Below are the code and all the weights of a small trained network. Each question names an input and a target symbol and asks about switching units off, where a switched-off unit gives its printed mean instead of its output.

import numpy as np


def w(rows, s, z=0):
    codes = np.array(rows[::2]) - 128.0
    scale = np.full(codes.shape[1], s)
    scale[-1] = z or s
    return codes * scale


def norm(h):
    return h / np.sqrt((h * h).mean(-1, keepdims=True) + 1e-5)


def f(y):
    return y / 2 * (1 + np.tanh(0.7978845608 * (y + 0.044715 * y**3)))


def softmax(a):
    e = np.exp(a - a.max(-1, keepdims=True))
    return e / e.sum(-1, keepdims=True)


def log_softmax(a):
    a = a - a.max(-1, keepdims=True)
    return a - np.log(np.exp(a).sum(-1, keepdims=True))


def net(x, mask):
    ids = ['ΠΣαβεζηθμξτφ'.index(c) for c in x.split()]
    T = len(ids)
    res = E[ids] + P[:T]
    r = norm(res)
    for j in range(2):
        rows = slice(3 * j, 3 * j + 3)
        q, k, v = (r @ M[0][rows].T for M in (Q, K, V))
        z = softmax(np.where(np.tri(T) > 0, q @ k.T / 3**0.5, -1e9)) @ v
        o = O[0][rows]
        res = res + np.where(mask[j], z, o[:, -1]) @ o[:, :-1]
    y = f(norm(res) @ A[0][:, :-1].T + A[0][:, -1])
    res = res + np.where(mask[2:6], y, B[0][:, -1]) @ B[0][:, :-1]
    return log_softmax(norm(res)[-1] @ U[:, :-1].T + U[:, -1])


Q, K, V, O, A, B = {}, {}, {}, {}, {}, {}
E = w([
[125,107,39,147,124],'Π',
[137,33,75,176,65],'Σ',
[153,143,83,174,143],'α',
[127,181,85,153,98],'β',
[124,193,170,207,48],'ε',
[83,164,144,142,53],'ζ',
[72,88,200,169,117],'η',
[99,81,166,162,213],'θ',
[103,146,222,225,146],'μ',
[151,189,137,181,251],'ξ',
[82,209,151,141,144],'τ',
[54,148,139,65,118],'φ',
],0.0023)
P = w([
[180,95,129,114,122],'0',
[68,137,103,157,118],'1',
[115,136,124,125,133],'2',
[143,104,96,235,113],'3',
[72,169,128,139,126],'4',
[129,144,137,116,135],'5',
[155,97,108,254,112],'6',
[103,164,146,126,129],'7',
],0.0065)
Q[0] = w([
[209,10,64,81,175],'h0',
[197,125,116,206,120],'h0',
[152,196,54,113,195],'h0',
[110,99,92,46,139],'h1',
[195,164,75,62,113],'h1',
[255,82,64,129,67],'h1',
],0.015)
K[0] = w([
[137,47,7,178,104],'h0',
[233,91,125,113,123],'h0',
[168,200,54,110,171],'h0',
[41,126,67,137,136],'h1',
[121,131,81,208,64],'h1',
[178,39,46,166,85],'h1',
],0.014)
V[0] = w([
[155,171,69,186,152],'h0',
[135,88,123,147,252],'h0',
[100,112,35,3,168],'h0',
[81,72,140,93,62],'h1',
[100,142,143,74,195],'h1',
[113,59,129,170,190],'h1',
],0.014)
O[0] = w([
[169,176,93,100,127,190],'h0',
[109,187,179,52,172,2],'h0',
[204,106,247,165,153,50],'h0',
[120,88,174,81,68,101],'h1',
[102,99,136,176,165,62],'h1',
[172,81,127,94,179,63],'h1',
],0.012,0.004)
A[0] = w([
[94,82,145,116,239,47],'n0',
[32,104,107,139,123,236],'n1',
[111,168,109,171,66,104],'n2',
[36,106,252,175,121,4],'n3',
],0.015,0.0035)
B[0] = w([
[152,38,81,175,134,163],'n0',
[110,110,207,105,163,233],'n1',
[149,136,125,185,152,255],'n2',
[94,249,123,109,76,162],'n3',
],0.018,0.0082)
U = w([
[246,130,248,106,143,133],'Π',
[181,83,107,49,13,189],'Σ',
[187,239,88,35,137,141],'α',
[241,192,60,220,88,43],'β',
[50,140,9,118,47,32],'ε',
[92,37,167,215,30,94],'ζ',
[55,75,213,68,128,240],'η',
[161,2,98,126,190,144],'θ',
[22,159,90,59,162,178],'μ',
[135,152,63,114,250,134],'ξ',
[99,173,220,185,236,8],'τ',
[68,241,205,132,62,253],'φ',
],0.009,0.0022)

Each question gives the input, a string of symbols that net reads in full, and the target symbol t.
The units are the heads (3 rows each of Q, K, V and O) and the neurons (one row each of A and B). Each row of codes is followed by its name. A weight is (code - 128) times the scale printed after its matrix; where a second scale follows, it is the last column's (O, A, B and U).
mask holds one flag per unit, heads first, then neurons. A switched-off unit (its flag False) gives its mean, the last column of its rows in O or B, instead of its output. The means were averaged over made-up inputs and are rounded, as every weight is.
A unit's drop is (log p(t) with every unit on - log p(t) with that unit switched off) / (log p(t) with every unit on - log p(t) with every unit switched off).
The circuit of an input: a set's keep is (log p(t) with only the set's units on - log p(t) with every unit switched off) / (log p(t) with every unit on - log p(t) with every unit switched off). Starting from all 6 units, units are removed one at a time, each time the one whose removal leaves the highest keep (on an exact tie, the one counted first), for as long as the keep stays at least 0.8.
units of the circuit, in order: the units of the circuit, biggest drop first
top k neurons: the k neurons with the biggest drops, biggest first
which heads matter: for each layer, one digit per head in row order, 1 if its drop is at least 0.15 and else 0, layers parted by /
drop when u is switched off: that unit's drop, to one decimal
input β φ Π β τ θ β ε, target θ: which heads matter : 01
input ζ α ζ μ β ζ β ε, target ζ: units of the circuit, in order : (h0 n1)
input β β Π θ β ζ ζ ξ, target ξ: units of the circuit, in order : (h1 h0)
input Π ξ Π Σ α η ζ, target Π: units of the circuit, in order : (h0 h1)
input η η θ θ Σ Σ Π, target η: units of the circuit, in order : (h0 n1)
input ζ η η α β θ ζ α, target θ: which heads matter : 01
input ξ θ α ζ ζ Π θ μ, target μ: which heads matter : 10
input α Σ ξ Π φ ζ β, target α: units of the circuit, in order : (h0 h1 n2)
input ε Σ ε ξ ξ ε ξ, target ε: units of the circuit, in order : (h0)
input β β φ ζ τ, target φ: units of the circuit, in order : (h1 n3)
input β φ ε η η τ ζ Σ, target τ: top 2 neurons : (n1 n0)
input α η β θ, target α: units of the circuit, in order : (h0 n2 h1)
input Σ φ θ α ε φ β ξ, target φ: units of the circuit, in order : (n3 h0 h1)
input β τ β α β α, target α: units of the circuit, in order : (h0)
input α θ β Σ α ε ζ, target α: top 3 neurons : (n2 n0 n1)
input ζ Σ η α β θ θ Σ, target θ: units of the circuit, in order : (h1 n0)
input Π θ φ β β, target φ: units of the circuit, in order : (n3 h1)
input Σ β ε η, target Σ: top 2 neurons : (n1 n2)
input ζ Σ Π β β ζ ζ ζ, target ζ: top 2 neurons : (n1 n3)
input β β α, target α: top 2 neurons : (n2 n1)
input α τ α α Π ζ α Π, target ζ: top 2 neurons : (n1 n3)
input ξ θ β ζ Π ζ ε, target ξ: top neuron : (n0)
input η ζ α ε, target η: drop when n1 is switched off : 0.1
